Below are the code and all the weights of a small trained network. Each question names an input and a class and asks about switching units off, where a switched-off unit gives its printed mean instead of its output.

import numpy as np


def w(rows, s, z=0):
    codes = np.array(rows[::2]) - 128.0
    scale = np.full(codes.shape[1], s)
    scale[-1] = z or s
    return codes * scale


def norm(h):
    return h / np.sqrt((h * h).mean(-1, keepdims=True) + 1e-5)


def f(y):
    return np.maximum(y, 0)


def log_softmax(a):
    a = a - a.max(-1, keepdims=True)
    return a - np.log(np.exp(a).sum(-1, keepdims=True))


def net(x, mask):
    res = np.array(x, float).reshape(1, 4) / 4 @ E
    u = 0
    for l in range(3):
        y = f(norm(res) @ A[l][:, :-1].T + A[l][:, -1])
        res = res + np.where(mask[u : u + 9], y, B[l][:, -1]) @ B[l][:, :-1]
        u += 9
    return log_softmax(norm(res)[-1] @ U[:, :-1].T + U[:, -1])


A, B = {}, {}
E = w([
[133,120,214,115,152,202],'x0',
[234,211,124,143,135,136],'x1',
[137,104,130,140,129,142],'x2',
[132,99,171,133,254,52],'x3',
],0.0064)
A[0] = w([
[102,143,37,183,56,116,129],'L0N1',
[210,145,144,163,82,133,35],'L0N2',
[117,53,49,119,226,131,102],'L0N3',
[115,153,164,51,160,250,59],'L0N4',
[180,168,76,164,135,127,143],'L0N5',
[135,110,44,254,80,36,4],'L0N6',
[120,69,169,147,113,167,46],'L0N7',
[147,104,198,143,148,128,65],'L0N8',
[55,114,124,167,94,139,81],'L0N9',
],0.0081,0.0025)
B[0] = w([
[183,96,160,95,117,84,253],'L0N1',
[119,167,103,127,181,153,187],'L0N2',
[160,99,137,97,187,106,227],'L0N3',
[114,145,184,166,65,62,223],'L0N4',
[71,77,113,138,180,177,205],'L0N5',
[32,141,125,255,77,61,233],'L0N6',
[82,126,143,154,144,115,169],'L0N7',
[146,151,112,95,66,103,180],'L0N8',
[99,84,82,87,180,177,190],'L0N9',
],0.0059,0.0048)
A[1] = w([
[74,64,77,131,165,154,113],'L1N1',
[181,228,107,190,157,130,94],'L1N2',
[52,99,75,83,136,123,61],'L1N3',
[59,76,132,25,115,117,41],'L1N4',
[234,157,66,160,137,156,41],'L1N5',
[109,132,97,131,175,113,135],'L1N6',
[113,131,96,198,184,183,186],'L1N7',
[128,110,60,112,2,229,174],'L1N8',
[168,132,76,69,88,142,6],'L1N9',
],0.0084,0.0022)
B[1] = w([
[154,225,74,114,97,195,205],'L1N1',
[5,69,83,157,213,223,212],'L1N2',
[85,207,85,99,158,239,199],'L1N3',
[128,137,82,146,99,192,214],'L1N4',
[56,178,94,78,119,170,177],'L1N5',
[207,142,211,27,107,86,184],'L1N6',
[95,209,89,127,110,178,166],'L1N7',
[254,93,174,44,204,32,255],'L1N8',
[139,177,173,90,120,105,149],'L1N9',
],0.0064,0.0053)
A[2] = w([
[119,139,205,173,89,139,11],'L2N1',
[164,146,65,211,62,42,160],'L2N2',
[57,147,97,91,143,180,29],'L2N3',
[157,137,121,119,208,105,154],'L2N4',
[177,157,160,122,61,135,108],'L2N5',
[92,60,109,106,98,159,149],'L2N6',
[100,173,76,96,131,72,251],'L2N7',
[81,75,136,111,156,117,189],'L2N8',
[142,173,254,153,103,172,107],'L2N9',
],0.0094,0.0021)
B[2] = w([
[2,32,200,173,151,107,160],'L2N1',
[76,105,196,146,143,137,204],'L2N2',
[175,160,75,149,184,158,232],'L2N3',
[182,101,107,61,35,113,233],'L2N4',
[159,130,134,123,87,62,164],'L2N5',
[155,167,101,139,201,113,172],'L2N6',
[115,99,186,178,121,172,254],'L2N7',
[159,193,118,134,68,137,198],'L2N8',
[51,112,92,216,107,109,217],'L2N9',
],0.009,0.0056)
U = w([
[137,192,19,117,216,229,187],'0',
[34,83,178,219,128,96,176],'1',
[247,104,161,35,105,61,1],'2',
],0.014,0.00058)

Each question gives the input, the list of numbers given to net, and the class t.
The units are the neurons (one row each of A and B). Each row of codes is followed by its name. A weight is (code - 128) times the scale printed after its matrix; where a second scale follows, it is the last column's (A, B and U).
mask holds one flag per neuron, layer by layer. A switched-off neuron (its flag False) gives its mean, the last column of its row in B, instead of its output. The means were averaged over made-up inputs and are rounded, as every weight is.
A unit's drop is (log p(t) with every unit on - log p(t) with that unit switched off) / (log p(t) with every unit on - log p(t) with every unit switched off).
The circuit of an input: a set's keep is (log p(t) with only the set's units on - log p(t) with every unit switched off) / (log p(t) with every unit on - log p(t) with every unit switched off). Starting from the 12 units with the biggest drops (on a tie, the unit counted first), units are removed one at a time, each time the one whose removal leaves the highest keep (on an exact tie, the one counted first), for as long as the keep stays at least 0.8.
units of the circuit, in order: the units of the circuit, biggest drop first
most important unit: the unit with the biggest drop
k most important neurons: the k neurons with the biggest drops, biggest first
top k neurons in layer l: the k neurons of layer l with the biggest drops, biggest first
drop of u: that unit's drop, to one decimal
input [-8,5,3,-4], class 1: most important unit -> L0N6
input [8,7,2,-8], class 1: units of the circuit, in order -> (L0N4; L2N9)
input [-5,3,-2,7], class 2: 2 most important neurons -> (L2N4; L1N6)
input [-3,-3,1,0], class 0: top 2 neurons in layer 0 -> (L0N9; L0N4)
input [2,-5,-6,-6], class 2: 2 most important neurons -> (L1N8; L1N2)
input [5,2,6,-5], class 1: 2 most important neurons -> (L0N4; L2N9)
input [-6,-4,-7,-8], class 2: 2 most important neurons -> (L1N8; L0N1)
input [-4,-8,2,7], class 0: 2 most important neurons -> (L1N8; L1N3)
input [7,7,3,-8], class 2: 4 most important neurons -> (L1N8; L0N6; L2N5; L1N3)
input [-7,4,-4,7], class 1: top 2 neurons in layer 1 -> (L1N8; L1N7)
input [7,-8,7,8], class 0: top 2 neurons in layer 1 -> (L1N8; L1N4)
input [-1,-8,4,7], class 0: 2 most important neurons -> (L1N8; L0N1)
input [1,3,3,4], class 2: 2 most important neurons -> (L2N4; L1N3)
input [-3,-4,-4,-1], class 0: most important neuron -> (L0N9)
input [-2,-2,8,-4], class 2: drop of L1N8 -> 1.4
input [-8,5,0,-4], class 1: drop of L0N6 -> 1.6
input [8,6,-5,1], class 1: drop of L0N8 -> 0.0
input [-7,5,4,1], class 1: drop of L0N6 -> 2.1
